Here is a tiny trained network, its code and every weight. The questions are about switching its units off for an input and a class, where a switched-off unit gives its printed mean instead of its output.

import numpy as np


def w(rows, s, z=0):
    codes = np.array(rows[::2]) - 128.0
    scale = np.full(codes.shape[1], s)
    scale[-1] = z or s
    return codes * scale


def norm(h):
    return h / np.sqrt((h * h).mean(-1, keepdims=True) + 1e-5)


def f(y):
    return y / 2 * (1 + np.tanh(0.7978845608 * (y + 0.044715 * y**3)))


def log_softmax(a):
    a = a - a.max(-1, keepdims=True)
    return a - np.log(np.exp(a).sum(-1, keepdims=True))


def net(x, mask):
    res = np.array(x, float).reshape(1, 5) / 4 @ E
    u = 0
    for l in range(3):
        y = f(norm(res) @ A[l][:, :-1].T + A[l][:, -1])
        res = res + np.where(mask[u : u + 5], y, B[l][:, -1]) @ B[l][:, :-1]
        u += 5
    return log_softmax(norm(res)[-1] @ U[:, :-1].T + U[:, -1])


A, B = {}, {}
E = w([
[215,128,154,159,249,115,141,56,125],'x0',
[127,130,127,129,127,127,132,130,128],'x1',
[154,141,217,30,85,93,206,101,90],'x2',
[130,132,128,131,128,127,136,133,128],'x3',
[121,255,88,133,88,143,117,43,162],'x4',
],0.0064)
A[0] = w([
[129,247,104,127,95,146,115,41,147,234],'0.n0',
[150,70,98,188,149,177,100,165,146,99],'0.n1',
[169,135,208,26,86,131,197,89,115,254],'0.n2',
[113,94,120,135,60,103,149,200,121,101],'0.n3',
[210,134,137,146,240,117,158,54,134,236],'0.n4',
],0.012,0.0024)
B[0] = w([
[111,224,102,141,72,109,60,59,236,251],'0.n0',
[17,153,123,109,171,20,103,158,150,184],'0.n1',
[80,113,158,13,78,90,216,100,70,228],'0.n2',
[76,185,139,35,171,210,69,181,137,183],'0.n3',
[174,132,159,176,254,155,126,95,78,232],'0.n4',
],0.0077,0.014)
A[1] = w([
[109,72,81,157,7,44,126,156,192,109],'1.n0',
[186,113,116,224,176,174,30,170,170,5],'1.n1',
[165,49,146,110,117,203,186,174,22,64],'1.n2',
[161,129,96,228,126,202,50,169,212,89],'1.n3',
[195,185,87,159,69,136,141,57,175,14],'1.n4',
],0.013,0.0017)
B[1] = w([
[197,165,160,58,107,212,128,204,77,195],'1.n0',
[44,85,186,193,37,170,174,66,125,200],'1.n1',
[254,70,105,103,195,159,147,121,208,188],'1.n2',
[246,111,66,161,161,156,61,86,164,220],'1.n3',
[60,63,139,97,167,121,161,188,90,254],'1.n4',
],0.013,0.008)
A[2] = w([
[130,154,193,81,143,72,191,53,128,5],'2.n0',
[137,87,143,43,53,99,189,135,153,72],'2.n1',
[144,62,137,196,181,55,194,154,79,42],'2.n2',
[181,234,156,158,166,93,121,42,94,147],'2.n3',
[172,202,77,107,8,108,120,115,163,106],'2.n4',
],0.015,0.0015)
B[2] = w([
[104,165,82,121,219,124,3,217,92,255],'2.n0',
[134,118,155,202,58,158,186,87,189,245],'2.n1',
[144,96,93,160,64,33,167,90,47,192],'2.n2',
[92,131,89,66,58,131,137,176,221,226],'2.n3',
[168,109,174,186,146,108,151,127,34,234],'2.n4',
],0.014,0.0093)
U = w([
[34,166,102,57,163,113,56,200,149,253],'0',
[205,155,134,176,120,186,48,136,77,96],'1',
[131,98,178,61,84,200,190,146,218,112],'2',
[96,191,226,141,36,133,180,112,67,61],'3',
[59,76,121,194,119,42,150,91,67,160],'4',
[87,138,87,174,107,158,95,43,246,46],'5',
[216,78,105,74,199,71,167,105,116,88],'6',
],0.013,0.0018)

Each question gives the input, the list of numbers given to net, and the class t.
The units are the neurons (one row each of A and B). Each row of codes is followed by its name. A weight is (code - 128) times the scale printed after its matrix; where a second scale follows, it is the last column's (A, B and U).
mask holds one flag per neuron, layer by layer. A switched-off neuron (its flag False) gives its mean, the last column of its row in B, instead of its output. The means were averaged over made-up inputs and are rounded, as every weight is.
A unit's drop is (log p(t) with every unit on - log p(t) with that unit switched off) / (log p(t) with every unit on - log p(t) with every unit switched off).
The circuit of an input: a set's keep is (log p(t) with only the set's units on - log p(t) with every unit switched off) / (log p(t) with every unit on - log p(t) with every unit switched off). Starting from the 12 units with the biggest drops (on a tie, the unit counted first), units are removed one at a time, each time the one whose removal leaves the highest keep (on an exact tie, the one counted first), for as long as the keep stays at least 0.8.
units of the circuit, in order: the units of the circuit, biggest drop first
most important unit: the unit with the biggest drop
top k neurons: the k neurons with the biggest drops, biggest first
top k neurons in layer l: the k neurons of layer l with the biggest drops, biggest first
input [-4,-3,-2,-7,2], class 1: top 2 neurons in layer 0 : (0.n2 0.n4)
input [0,-1,2,-8,4], class 3: units of the circuit, in order : (0.n4 2.n4)
input [1,-5,-5,-3,2], class 5: units of the circuit, in order : (2.n0)
input [3,8,-1,8,-1], class 4: units of the circuit, in order : (0.n0 2.n2)
input [-3,5,-5,5,5], class 1: top 3 neurons : (0.n4 0.n2 1.n3)
input [-6,4,0,-4,4], class 1: top 2 neurons : (0.n2 0.n4)
input [0,1,6,-2,-1], class 2: top 4 neurons : (0.n0 2.n1 0.n4 1.n2)
input [0,2,-6,6,5], class 1: top 2 neurons : (0.n4 1.n0)
input [1,4,3,5,-3], class 6: top 2 neurons : (0.n0 1.n2)
input [-3,-6,-3,7,6], class 1: top 3 neurons : (0.n2 0.n4 1.n3)
input [-4,-5,4,2,4], class 3: top 2 neurons : (0.n4 2.n1)
input [-4,-3,-3,0,1], class 1: units of the circuit, in order : (0.n2 0.n4 2.n4)
input [1,-4,7,-2,8], class 0: top 2 neurons in layer 1 : (1.n1 1.n4)
input [-1,8,2,-2,4], class 3: most important unit : 0.n4
input [7,-3,-1,0,-1], class 4: top 2 neurons : (0.n0 2.n2)
input [0,0,-5,-8,7], class 1: units of the circuit, in order : (0.n4 2.n4)
input [0,5,4,1,-7], class 2: top 3 neurons : (0.n4 2.n1 0.n0)
input [4,8,-5,-3,1], class 5: top 3 neurons : (0.n2 1.n4 2.n3)
input [1,0,0,-8,-6], class 4: top 2 neurons in layer 2 : (2.n2 2.n0)
input [8,-4,8,-8,3], class 0: units of the circuit, in order : (2.n0)
input [-5,2,-1,2,3], class 1: top 3 neurons : (0.n2 0.n4 1.n3)
input [-5,-1,2,4,5], class 3: top 2 neurons in layer 2 : (2.n4 2.n3)
input [-7,-6,1,8,-1], class 2: top 3 neurons : (0.n0 2.n0 0.n1)
input [-1,4,1,1,8], class 3: top 2 neurons in layer 2 : (2.n4 2.n0)
input [-5,-6,7,-4,-4], class 2: top 3 neurons : (0.n0 2.n1 1.n2)
input [5,5,-7,-5,-2], class 4: top 2 neurons : (0.n0 0.n1)
input [-3,4,7,4,-7], class 2: most important unit : 2.n1
